26.7	-17.9	-10.5	-48.4	18.3	36.8	-21.3	19.1	-14.8
12.5	-16.9	-13.0	-28.5	8.2	27.5	-17.1	15.8	-13.3
54.2	-19.3	-40.8	-67.7	11.3	42.4	-14.0	25.9	-1.8
21.6	-17.3	12.6	-53.0	32.3	39.8	-29.2	16.5	-23.8
-8.6	0.4	18.7	1.6	8.8	0.4	-5.6	-2.8	-7.3
-2.8	-30.1	-2.4	-31.1	16.9	42.7	-34.9	22.7	-33.9
54.6	11.7	7.0	-55.6	26.1	10.6	3.9	0.4	14.2
7.4	4.5	53.2	-30.7	40.1	12.3	-17.1	-4.5	-15.8
18.7	-10.7	-25.5	-22.3	-1.7	17.7	-5.3	12.6	-0.9
36.0	17.6	13.3	-29.3	17.0	-5.2	11.1	-7.9	17.0
:
12.5	-16.9	-13.0	-28.5	8.2	27.5	-17.1	15.8	-13.3
21.6	-17.3	12.6	-53.0	32.3	39.8	-29.2	16.5	-23.8
-2.8	-30.1	-2.4	-31.1	16.9	42.7	-34.9	22.7	-33.9
7.4	4.5	53.2	-30.7	40.1	12.3	-17.1	-4.5	-15.8
36.0	17.6	13.3	-29.3	17.0	-5.2	11.1	-7.9	17.0

-37.9	21.6	45.2	-71.9	42.1	-4.4	-37.0	-61.4
-6.0	17.5	-4.4	-37.2	1.6	3.6	24.1	-13.0
-6.0	-32.9	-17.3	22.3	-17.8	-35.9	-40.5	-8.6
15.9	-20.7	38.8	3.9	26.4	-27.7	2.2	14.1
15.7	46.0	-51.5	-51.1	-6.2	-46.8	34.5	-44.7
-7.1	20.3	-17.9	-36.3	-4.5	-5.2	18.7	-22.0
-3.1	21.3	-3.5	-35.4	2.3	12.2	30.4	-7.4
5.4	17.6	-14.5	-32.8	-3.9	0.9	38.3	-2.9
-35.0	-59.3	44.5	18.1	-2.0	29.2	-33.4	27.4
35.6	8.8	-43.3	28.2	-24.3	-14.8	47.8	26.8
-11.8	12.5	-0.4	-34.5	1.3	7.5	15.1	-13.5
:
-6.0	17.5	-4.4	-37.2	1.6	3.6	24.1	-13.0
15.9	-20.7	38.8	3.9	26.4	-27.7	2.2	14.1
-7.1	20.3	-17.9	-36.3	-4.5	-5.2	18.7	-22.0
5.4	17.6	-14.5	-32.8	-3.9	0.9	38.3	-2.9
35.6	8.8	-43.3	28.2	-24.3	-14.8	47.8	26.8

13.4	17.1	9.2	1.4	2.0	1.1	47.2	7.9	14.9	2.1	27.7	48.1
14.3	12.3	9.9	1.9	1.6	1.8	36.4	10.6	10.1	2.8	20.2	47.8
16.6	15.0	11.7	1.9	1.8	1.3	40.3	9.5	15.3	2.5	28.7	56.7
18.5	6.6	4.7	2.4	3.2	1.6	36.0	13.2	10.9	3.5	11.3	20.4
21.0	8.6	4.6	1.3	2.6	1.5	32.8	9.8	10.5	1.3	11.2	27.0
:
14.3	12.3	9.9	1.9	1.6	1.8	36.4	10.6	10.1	2.8	20.2	47.8
18.5	6.6	4.7	2.4	3.2	1.6	36.0	13.2	10.9	3.5	11.3	20.4

-2.6	5.7	5.7	0.5	11.3	-9.9	5.3	11.8	-24.3	-2.3	0.0	0.9	7.8
-11.9	16.8	17.8	1.7	-13.9	6.8	-8.5	-20.2	0.5	-2.1	17.9	-1.1	7.5
17.6	2.5	16.2	10.4	62.9	-18.0	-19.9	-4.1	-25.2	4.6	26.7	18.9	3.8
-0.2	19.0	12.7	-9.3	-39.3	23.9	-2.8	-6.1	22.6	-18.4	3.9	-9.7	-18.8
-2.7	0.9	0.7	-3.7	-17.4	2.4	12.8	-27.9	4.5	13.7	13.6	6.2	-21.4
:
-11.9	16.8	17.8	1.7	-13.9	6.8	-8.5	-20.2	0.5	-2.1	17.9	-1.1	7.5
-0.2	19.0	12.7	-9.3	-39.3	23.9	-2.8	-6.1	22.6	-18.4	3.9	-9.7	-18.8

-22.3	21.5	-14.7	-21.3	34.4	6.9	-8.9	9.2	39.3	-24.0	16.9	17.0	-10.9	29.5	-2.0
63.8	10.5	-31.8	-38.9	4.1	-36.7	-25.7	54.3	50.9	-4.7	-52.6	1.5	-44.3	22.6	-15.2
-10.2	56.3	5.7	-22.6	-5.4	56.9	-12.2	55.3	34.0	-20.1	47.1	-26.2	-4.2	33.3	-17.8
:
63.8	10.5	-31.8	-38.9	4.1	-36.7	-25.7	54.3	50.9	-4.7	-52.6	1.5	-44.3	22.6	-15.2

37.6	16.0	-3.0	-7.0
29.0	3.7	-20.4	-29.9
24.4	-60.5	-50.2	-55.6
-12.6	16.9	-4.7	-37.7
-3.1	-23.5	-6.8	0.7
36.1	41.0	-18.5	-69.6
-13.3	17.6	-0.3	-34.4
7.1	-27.0	-5.0	-8.8
:
29.0	3.7	-20.4	-29.9
-12.6	16.9	-4.7	-37.7
36.1	41.0	-18.5	-69.6
7.1	-27.0	-5.0	-8.8
